Here is a tiny trained network, its code and every weight. The questions are about switching its units off for an input and a class, where a switched-off unit gives its printed mean instead of its output.

import numpy as np


def w(rows, s, z=0):
    codes = np.array(rows[::2]) - 128.0
    scale = np.full(codes.shape[1], s)
    scale[-1] = z or s
    return codes * scale


def norm(h):
    return h / np.sqrt((h * h).mean(-1, keepdims=True) + 1e-5)


def f(y):
    return y / 2 * (1 + np.tanh(0.7978845608 * (y + 0.044715 * y**3)))


def log_softmax(a):
    a = a - a.max(-1, keepdims=True)
    return a - np.log(np.exp(a).sum(-1, keepdims=True))


def net(x, mask):
    res = np.array(x, float).reshape(1, 4) / 4 @ E
    u = 0
    for l in range(3):
        y = f(norm(res) @ A[l][:, :-1].T + A[l][:, -1])
        res = res + np.where(mask[u : u + 6], y, B[l][:, -1]) @ B[l][:, :-1]
        u += 6
    return log_softmax(norm(res)[-1] @ U[:, :-1].T + U[:, -1])


A, B = {}, {}
E = w([
[160,107,180,86,249,148,126,80,92,188,134,133],'x0',
[54,113,163,99,182,175,110,172,170,140,129,158],'x1',
[132,111,133,129,140,206,155,96,101,139,151,59],'x2',
[90,65,111,201,128,105,207,176,118,192,206,37],'x3',
],0.02)
A[0] = w([
[20,184,133,125,109,178,101,156,208,63,86,161,23],'L0N0',
[100,66,110,152,143,99,163,132,93,181,163,81,44],'L0N1',
[21,95,110,158,130,122,126,208,171,181,165,135,135],'L0N2',
[151,158,134,119,144,55,90,123,151,106,73,199,100],'L0N3',
[140,116,121,158,128,169,178,102,129,131,154,89,1],'L0N4',
[109,139,89,139,20,160,128,150,149,10,142,113,141],'L0N5',
],0.012,0.0094)
B[0] = w([
[213,74,94,57,114,109,49,202,114,142,220,121,196],'L0N0',
[194,85,78,158,151,136,182,105,81,106,158,112,185],'L0N1',
[90,77,165,162,166,121,175,225,176,152,146,128,215],'L0N2',
[120,106,64,79,53,109,91,88,109,135,20,127,206],'L0N3',
[170,115,159,155,110,104,168,81,143,37,134,135,140],'L0N4',
[118,137,145,171,11,94,95,94,134,112,79,154,247],'L0N5',
],0.012,0.014)
A[1] = w([
[163,140,143,134,180,127,129,140,89,124,192,97,125],'L1N0',
[217,144,92,174,80,107,158,86,79,122,163,108,116],'L1N1',
[137,236,172,131,195,180,114,63,86,118,139,151,2],'L1N2',
[164,121,133,127,174,71,123,96,105,215,136,172,18],'L1N3',
[116,98,111,98,247,221,123,102,118,182,130,105,169],'L1N4',
[164,124,110,69,192,159,85,77,78,140,88,163,57],'L1N5',
],0.014,0.012)
B[1] = w([
[92,80,122,128,147,205,212,88,152,145,115,104,183],'L1N0',
[156,90,185,48,219,111,35,156,90,161,154,152,231],'L1N1',
[55,149,233,111,86,90,82,70,239,161,16,77,153],'L1N2',
[133,162,158,74,105,123,98,167,124,5,99,199,145],'L1N3',
[58,151,166,128,218,131,138,87,115,223,161,31,250],'L1N4',
[29,152,203,128,41,130,92,124,154,125,15,117,207],'L1N5',
],0.011,0.012)
A[2] = w([
[173,188,127,150,150,163,156,79,97,114,131,124,53],'L2N0',
[206,153,57,180,72,164,146,61,83,122,158,42,140],'L2N1',
[26,152,90,159,58,132,182,179,162,97,98,135,49],'L2N2',
[139,153,45,32,156,205,69,112,151,143,126,162,71],'L2N3',
[250,220,30,93,135,120,93,77,164,44,75,221,52],'L2N4',
[30,138,159,110,159,220,127,172,239,64,167,164,1],'L2N5',
],0.012,0.0044)
B[2] = w([
[82,115,139,208,131,46,141,166,174,147,111,108,125],'L2N0',
[156,164,180,6,144,155,104,196,87,101,135,209,161],'L2N1',
[95,199,98,157,130,204,100,42,227,141,87,113,171],'L2N2',
[143,125,196,89,102,145,191,63,86,121,159,52,172],'L2N3',
[208,178,123,90,155,106,145,139,5,91,165,162,249],'L2N4',
[205,120,75,20,162,63,75,153,122,111,173,126,160],'L2N5',
],0.013,0.011)
U = w([
[164,146,100,141,157,154,142,94,115,120,120,144,3],'0',
[153,88,124,126,249,143,209,153,84,153,242,91,227],'1',
[54,167,180,76,159,153,96,58,114,145,71,87,107],'2',
[109,93,86,146,73,67,77,242,182,117,175,153,78],'3',
[61,144,80,251,56,136,201,91,187,98,99,100,125],'4',
[196,161,129,66,74,107,71,95,31,49,82,179,190],'5',
],0.018,0.0059)

Each question gives the input, the list of numbers given to net, and the class t.
The units are the neurons (one row each of A and B). Each row of codes is followed by its name. A weight is (code - 128) times the scale printed after its matrix; where a second scale follows, it is the last column's (A, B and U).
mask holds one flag per neuron, layer by layer. A switched-off neuron (its flag False) gives its mean, the last column of its row in B, instead of its output. The means were averaged over made-up inputs and are rounded, as every weight is.
A unit's drop is (log p(t) with every unit on - log p(t) with that unit switched off) / (log p(t) with every unit on - log p(t) with every unit switched off).
The circuit of an input: a set's keep is (log p(t) with only the set's units on - log p(t) with every unit switched off) / (log p(t) with every unit on - log p(t) with every unit switched off). Starting from the 12 units with the biggest drops (on a tie, the unit counted first), units are removed one at a time, each time the one whose removal leaves the highest keep (on an exact tie, the one counted first), for as long as the keep stays at least 0.8.
circuit, biggest first: the units of the circuit, biggest drop first
k most important neurons: the k neurons with the biggest drops, biggest first
k most important neurons of layer l: the k neurons of layer l with the biggest drops, biggest first
drop of u: that unit's drop, to one decimal
input [-4,2,-4,5], class 4: circuit, biggest first => [L2N2]
input [-7,6,3,-4], class 3: 2 most important neurons => [L0N0, L0N3]
input [5,-1,-1,-6], class 2: 2 most important neurons => [L0N5, L1N5]
input [7,-1,2,1], class 2: 4 most important neurons => [L0N2, L1N5, L0N0, L1N2]
input [2,4,-5,2], class 1: 2 most important neurons => [L0N5, L1N5]
input [-2,5,-3,7], class 1: 2 most important neurons => [L0N5, L0N1]
input [-6,-5,7,6], class 5: 2 most important neurons => [L2N1, L0N5]
input [7,-5,-3,0], class 2: 2 most important neurons => [L0N5, L1N5]
input [-8,-8,0,5], class 5: 2 most important neurons => [L2N1, L0N2]
input [5,0,0,-8], class 2: 3 most important neurons => [L0N5, L1N5, L0N0]
input [8,-8,1,-3], class 2: drop of L0N5 => 0.3
input [1,0,2,-5], class 2: drop of L1N3 => 0.2
input [-7,-2,0,3], class 4: drop of L0N4 => 0.0
input [-7,7,5,7], class 4: most important neuron of layer 1 => [L1N1]
input [-7,-1,-7,6], class 4: drop of L2N2 => 0.1
